Below are the code and all the weights of a small trained network. Each question names an input and a target symbol and asks about switching units off, where a switched-off unit gives its printed mean instead of its output.

import numpy as np


def w(rows, s, z=0):
    codes = np.array(rows[::2]) - 128.0
    scale = np.full(codes.shape[1], s)
    scale[-1] = z or s
    return codes * scale


def f(y):
    return y / 2 * (1 + np.tanh(0.7978845608 * (y + 0.044715 * y**3)))


def softmax(a):
    e = np.exp(a - a.max(-1, keepdims=True))
    return e / e.sum(-1, keepdims=True)


def log_softmax(a):
    a = a - a.max(-1, keepdims=True)
    return a - np.log(np.exp(a).sum(-1, keepdims=True))


def net(x, mask):
    ids = ['ΔΣΦαβγελμξτψ'.index(c) for c in x.split()]
    T = len(ids)
    res = E[ids] + P[:T]
    u = 0
    for l in range(3):
        r = res
        for j in range(2):
            rows = slice(2 * j, 2 * j + 2)
            q, k, v = (r @ M[l][rows].T for M in (Q, K, V))
            z = softmax(np.where(np.tri(T) > 0, q @ k.T / 2**0.5, -1e9)) @ v
            o = O[l][rows]
            res = res + np.where(mask[u + j], z, o[:, -1]) @ o[:, :-1]
        u += 2
        y = f(res @ A[l][:, :-1].T + A[l][:, -1])
        res = res + np.where(mask[u : u + 4], y, B[l][:, -1]) @ B[l][:, :-1]
        u += 4
    return log_softmax(res[-1] @ U[:, :-1].T + U[:, -1])


Q, K, V, O, A, B = {}, {}, {}, {}, {}, {}
E = w([
[26,3,128,150],'Δ',
[109,62,125,121],'Σ',
[113,146,227,114],'Φ',
[97,167,191,109],'α',
[117,117,149,102],'β',
[110,77,146,109],'γ',
[140,94,40,163],'ε',
[109,110,195,101],'λ',
[50,197,187,243],'μ',
[128,134,190,99],'ξ',
[107,132,216,109],'τ',
[138,120,143,109],'ψ',
],0.014)
P = w([
[48,183,78,2],'0',
[114,165,178,165],'1',
[109,160,173,170],'2',
[107,144,164,176],'3',
[104,138,156,175],'4',
[103,136,150,175],'5',
[104,133,147,171],'6',
[102,133,144,170],'7',
[106,128,139,170],'8',
[105,129,138,166],'9',
[103,126,137,162],'10',
[102,129,136,159],'11',
[101,124,131,160],'12',
[84,129,129,148],'13',
],0.0088)
Q[0] = w([
[161,140,88,110],'0.h0',
[88,48,254,182],'0.h0',
[104,58,187,105],'0.h1',
[51,119,189,89],'0.h1',
],0.0096)
K[0] = w([
[206,91,97,194],'0.h0',
[37,90,254,116],'0.h0',
[243,148,234,116],'0.h1',
[166,56,100,184],'0.h1',
],0.0096)
V[0] = w([
[41,162,255,122],'0.h0',
[228,208,69,161],'0.h0',
[150,91,160,181],'0.h1',
[82,157,162,180],'0.h1',
],0.0061)
O[0] = w([
[229,253,133,124,203],'0.h0',
[135,24,209,131,2],'0.h0',
[90,33,193,176,142],'0.h1',
[88,72,121,172,158],'0.h1',
],0.0054,0.0089)
A[0] = w([
[167,195,89,192,110],'0.n0',
[192,193,164,55,75],'0.n1',
[110,167,158,251,253],'0.n2',
[157,148,40,121,201],'0.n3',
],0.011,0.004)
B[0] = w([
[193,180,101,48,154],'0.n0',
[75,67,102,126,140],'0.n1',
[120,218,64,157,255],'0.n2',
[70,152,151,5,157],'0.n3',
],0.011,0.0096)
Q[1] = w([
[56,144,166,55],'1.h0',
[201,147,88,56],'1.h0',
[1,203,92,201],'1.h1',
[134,82,148,120],'1.h1',
],0.01)
K[1] = w([
[75,115,130,74],'1.h0',
[203,147,123,127],'1.h0',
[91,196,53,246],'1.h1',
[46,154,145,122],'1.h1',
],0.013)
V[1] = w([
[173,135,161,190],'1.h0',
[16,163,98,199],'1.h0',
[210,113,199,254],'1.h1',
[108,4,217,15],'1.h1',
],0.0057)
O[1] = w([
[63,100,192,137,110],'1.h0',
[146,80,36,3,166],'1.h0',
[192,190,12,143,105],'1.h1',
[16,194,130,82,4],'1.h1',
],0.0067,0.029)
A[1] = w([
[99,78,252,148,43],'1.n0',
[118,96,137,232,131],'1.n1',
[226,132,105,130,117],'1.n2',
[144,169,183,116,2],'1.n3',
],0.012,0.0067)
B[1] = w([
[74,138,87,143,130],'1.n0',
[153,255,174,106,162],'1.n1',
[89,147,181,88,253],'1.n2',
[63,81,123,234,125],'1.n3',
],0.0079,0.023)
Q[2] = w([
[182,51,106,155],'2.h0',
[128,116,149,49],'2.h0',
[222,85,75,2],'2.h1',
[150,61,162,112],'2.h1',
],0.0087)
K[2] = w([
[134,62,59,229],'2.h0',
[93,21,223,119],'2.h0',
[255,142,129,243],'2.h1',
[143,182,95,165],'2.h1',
],0.0087)
V[2] = w([
[143,90,168,83],'2.h0',
[2,78,176,114],'2.h0',
[86,113,179,72],'2.h1',
[225,61,134,206],'2.h1',
],0.0078)
O[2] = w([
[168,177,84,119,203],'2.h0',
[200,170,131,127,228],'2.h0',
[108,145,168,108,72],'2.h1',
[7,90,180,157,2],'2.h1',
],0.013,0.0041)
A[2] = w([
[182,167,151,74,2],'2.n0',
[133,176,227,110,129],'2.n1',
[137,90,91,163,209],'2.n2',
[132,154,131,246,85],'2.n3',
],0.012,0.0076)
B[2] = w([
[140,33,215,245,254],'2.n0',
[99,166,1,184,183],'2.n1',
[78,58,60,132,158],'2.n2',
[97,91,218,34,129],'2.n3',
],0.0077,0.018)
U = w([
[82,31,42,164,187],'Δ',
[94,119,127,185,30],'Σ',
[96,58,175,157,74],'Φ',
[186,232,15,43,225],'α',
[132,99,154,112,21],'β',
[98,78,168,158,75],'γ',
[112,94,137,152,28],'ε',
[46,53,222,178,155],'λ',
[92,85,145,190,31],'μ',
[121,82,134,145,26],'ξ',
[98,132,105,189,5],'τ',
[236,254,186,6,254],'ψ',
],0.0085,0.0091)

Each question gives the input, a string of symbols that net reads in full, and the target symbol t.
The units are the heads (2 rows each of Q, K, V and O) and the neurons (one row each of A and B). Each row of codes is followed by its name. A weight is (code - 128) times the scale printed after its matrix; where a second scale follows, it is the last column's (O, A, B and U).
mask holds one flag per unit, layer by layer, with each layer's heads first. A switched-off unit (its flag False) gives its mean, the last column of its rows in O or B, instead of its output. The means were averaged over made-up inputs and are rounded, as every weight is.
A unit's drop is (log p(t) with every unit on - log p(t) with that unit switched off) / (log p(t) with every unit on - log p(t) with every unit switched off).
The circuit of an input: a set's keep is (log p(t) with only the set's units on - log p(t) with every unit switched off) / (log p(t) with every unit on - log p(t) with every unit switched off). Starting from the 12 units with the biggest drops (on a tie, the unit counted first), units are removed one at a time, each time the one whose removal leaves the highest keep (on an exact tie, the one counted first), for as long as the keep stays at least 0.8.
circuit, biggest first: the units of the circuit, biggest drop first
most important unit: the unit with the biggest drop
k most important neurons: the k neurons with the biggest drops, biggest first
top k neurons in layer l: the k neurons of layer l with the biggest drops, biggest first
heads that matter: for each layer, one digit per head in row order, 1 if its drop is at least 0.15 and else 0, layers parted by /
input β λ Δ ξ γ Δ Δ λ, target α: circuit, biggest first : [1.n2, 1.h1]
input ε ε Δ ε μ ε Δ Δ Δ Σ μ, target α: 4 most important neurons : [1.n2, 0.n0, 2.n1, 2.n0]
input μ Σ ε Δ, target λ: heads that matter : 10 / 01 / 11
input ε Δ Δ Σ Δ Φ ε ε, target Δ: 4 most important neurons : [1.n2, 1.n1, 2.n2, 0.n2]
input Δ ξ ψ Δ ε τ λ τ, target α: heads that matter : 00 / 10 / 00
input μ ε γ Σ Δ γ Δ Σ ε Δ Δ ε Δ Δ, target λ: heads that matter : 00 / 01 / 11
input Σ λ ψ Δ ε β ε λ ε ξ Δ Σ ξ, target α: most important unit : 2.n0
input γ Δ Δ Δ Δ Δ Σ Δ μ Δ ε, target Δ: 3 most important neurons : [0.n2, 1.n1, 0.n3]
input λ Φ Δ, target ψ: heads that matter : 00 / 01 / 01
input μ ε Σ Δ ε ε Δ ε, target λ: heads that matter : 10 / 01 / 01
input τ Δ Δ ε α τ ξ Φ ε τ Φ, target α: 4 most important neurons : [1.n2, 2.n0, 1.n1, 0.n3]
input μ Σ Δ α Δ Δ Σ, target λ: heads that matter : 00 / 01 / 11
input β ψ γ Δ Δ Δ ε ξ β Φ λ Σ λ, target α: circuit, biggest first : [2.n0, 1.h1, 1.n1, 0.n3]
input γ Δ Σ Σ Σ ε, target ψ: 4 most important neurons : [0.n3, 0.n0, 0.n2, 2.n1]
input Σ ξ Σ Σ λ γ ε ε Σ, target Δ: most important unit : 1.n2
input Δ ε μ Δ Δ Δ ε Σ Φ Δ μ, target α: heads that matter : 10 / 11 / 11
input β ε λ Δ ε ε γ Δ μ, target ψ: 2 most important neurons : [1.n2, 0.n0]
input Σ Φ ε τ β Δ, target ψ: heads that matter : 10 / 01 / 01
input λ τ ε, target ψ: heads that matter : 01 / 01 / 10
input Δ Δ ε Δ γ Δ ε Δ ε ψ ε Δ Φ Φ, target α: 4 most important neurons : [1.n2, 1.n1, 2.n0, 0.n1]
input α Δ γ ε Σ Δ, target α: top 3 neurons in layer 0 : [0.n1, 0.n2, 0.n3]
input Δ ε Δ, target α: top neuron in layer 0 : [0.n2]
